Below is a small trained network, with its code and all its weights. Each question gives an input and a class and asks what happens when units are switched off, that is, made to give their printed mean instead of their output.

import numpy as np


def w(rows, s, z=0):
    codes = np.array(rows[::2]) - 128.0
    scale = np.full(codes.shape[1], s)
    scale[-1] = z or s
    return codes * scale


def f(y):
    return y / 2 * (1 + np.tanh(0.7978845608 * (y + 0.044715 * y**3)))


def log_softmax(a):
    a = a - a.max(-1, keepdims=True)
    return a - np.log(np.exp(a).sum(-1, keepdims=True))


def net(x, mask):
    res = np.array(x, float).reshape(1, 5) / 4 @ E
    y = f(res @ A[0][:, :-1].T + A[0][:, -1])
    res = res + np.where(mask, y, B[0][:, -1]) @ B[0][:, :-1]
    return log_softmax(res[-1] @ U[:, :-1].T + U[:, -1])


A, B = {}, {}
E = w([
[118,134,125,130,120,129,139,114,133,142],'x0',
[200,98,129,217,92,79,204,125,79,77],'x1',
[51,161,162,131,150,113,214,251,72,140],'x2',
[161,117,113,121,160,144,134,149,122,101],'x3',
[81,74,107,192,193,165,108,129,78,145],'x4',
],0.014)
A[0] = w([
[199,129,147,121,68,92,145,116,133,126,140],'neuron 1',
[164,126,125,198,88,116,155,129,113,120,2],'neuron 2',
[53,145,137,133,147,133,177,210,119,124,120],'neuron 3',
[164,90,136,252,86,84,201,116,83,114,99],'neuron 4',
[99,170,139,117,106,112,200,230,107,126,61],'neuron 5',
[172,200,143,14,62,102,167,164,168,117,182],'neuron 6',
[90,109,101,195,162,162,120,107,121,129,209],'neuron 7',
[199,151,133,146,36,95,193,135,144,94,133],'neuron 8',
],0.015,0.0082)
B[0] = w([
[86,182,138,189,34,123,187,188,110,135,196],'neuron 1',
[62,105,139,79,191,121,151,132,102,170,174],'neuron 2',
[138,138,138,106,137,50,232,157,52,124,220],'neuron 3',
[138,115,119,164,114,161,9,84,181,121,255],'neuron 4',
[113,110,116,125,144,199,28,81,206,134,220],'neuron 5',
[111,63,134,188,173,147,2,89,135,111,233],'neuron 6',
[94,136,154,64,166,117,104,144,150,135,187],'neuron 7',
[180,168,118,69,96,89,254,152,81,133,221],'neuron 8',
],0.0094,0.025)
U = w([
[182,82,84,174,102,183,46,61,142,138,136],'0',
[116,69,121,120,166,155,55,98,110,170,214],'1',
[142,169,131,91,108,51,252,204,2,185,9],'2',
],0.0088,0.0014)

Each question gives the input, the list of numbers given to net, and the class t.
The units are the neurons (one row each of A and B). Each row of codes is followed by its name. A weight is (code - 128) times the scale printed after its matrix; where a second scale follows, it is the last column's (A, B and U).
mask holds one flag per neuron, in row order. A switched-off neuron (its flag False) gives its mean, the last column of its row in B, instead of its output. The means were averaged over made-up inputs and are rounded, as every weight is.
A unit's drop is (log p(t) with every unit on - log p(t) with that unit switched off) / (log p(t) with every unit on - log p(t) with every unit switched off).
The circuit of an input: a set's keep is (log p(t) with only the set's units on - log p(t) with every unit switched off) / (log p(t) with every unit on - log p(t) with every unit switched off). Starting from all 8 units, units are removed one at a time, each time the one whose removal leaves the highest keep (on an exact tie, the one counted first), for as long as the keep stays at least 0.8.
units of the circuit, in order: the units of the circuit, biggest drop first
most important unit: the unit with the biggest drop
k most important neurons: the k neurons with the biggest drops, biggest first
drop of u: that unit's drop, to one decimal
input [-3,-1,-6,1,4], class 1: units of the circuit, in order : (neuron 4)
input [6,7,-1,7,-3], class 2: 2 most important neurons : (neuron 8; neuron 5)
input [-6,4,5,-4,-3], class 0: 3 most important neurons : (neuron 5; neuron 4; neuron 7)
input [2,2,4,-1,-6], class 0: 2 most important neurons : (neuron 6; neuron 5)
input [-1,-2,1,4,7], class 2: 3 most important neurons : (neuron 4; neuron 6; neuron 5)
input [-5,-1,8,2,-1], class 1: 3 most important neurons : (neuron 5; neuron 8; neuron 3)
input [0,7,2,8,-8], class 0: 3 most important neurons : (neuron 6; neuron 4; neuron 5)
input [5,7,-6,5,0], class 2: 3 most important neurons : (neuron 8; neuron 6; neuron 5)
input [3,3,7,0,1], class 1: units of the circuit, in order : (neuron 5; neuron 3)
input [8,7,6,5,7], class 1: 3 most important neurons : (neuron 4; neuron 2; neuron 3)
input [-2,1,-5,4,-2], class 2: 2 most important neurons : (neuron 4; neuron 5)
input [-1,1,5,5,-3], class 0: 3 most important neurons : (neuron 5; neuron 2; neuron 7)
input [-5,-8,1,-4,2], class 2: 3 most important neurons : (neuron 4; neuron 6; neuron 5)
input [8,0,4,4,2], class 2: most important unit : neuron 6
input [-7,8,-4,-5,-3], class 2: drop of neuron 8 : 1.5
input [-1,6,7,1,-2], class 0: drop of neuron 4 : 2.1
input [3,5,-6,-3,-2], class 2: drop of neuron 8 : 0.4
